|  190 |  120 |  645 |   47 |  258 |   29 | -183 |  810 |  626 |  170 | -> giso
|  72 |  79 | 566 |  -9 | -12 | 153 | -10 | 113 | 236 |  68 | -> falu
| 314 | -26 | 416 |  96 | 200 | -57 | -10 | 652 | 679 |  70 | -> bak
|  57 |  93 | 507 |   0 |  83 |  99 | -74 | 296 | 286 |  98 | -> remam
| -368 |  454 |  749 | -169 |   89 |  319 | -436 |  247 | -231 |  238 | -> getin
| 371 | -73 | 564 | 112 |  86 |  16 | 114 | 417 | 703 |  44 | -> Bim
| -244 |  148 | -616 |  -13 |  327 | -257 | -424 |  640 | -231 |  101 | -> Munem
|  358 | -162 |  -18 |  146 |  212 | -213 |   58 |  627 |  637 |    2 | -> neli
| 160 | -14 | 258 |  51 |  83 | -14 |   0 | 313 | 356 |  48 | -> gimob
row of getin
| -368 |  454 |  749 | -169 |   89 |  319 | -436 |  247 | -231 |  238 |
row of falu
|  72 |  79 | 566 |  -9 | -12 | 153 | -10 | 113 | 236 |  68 |
row of gimob
| 160 | -14 | 258 |  51 |  83 | -14 |   0 | 313 | 356 |  48 |
row of remam
|  57 |  93 | 507 |   0 |  83 |  99 | -74 | 296 | 286 |  98 |
row of Munem
| -244 |  148 | -616 |  -13 |  327 | -257 | -424 |  640 | -231 |  101 |

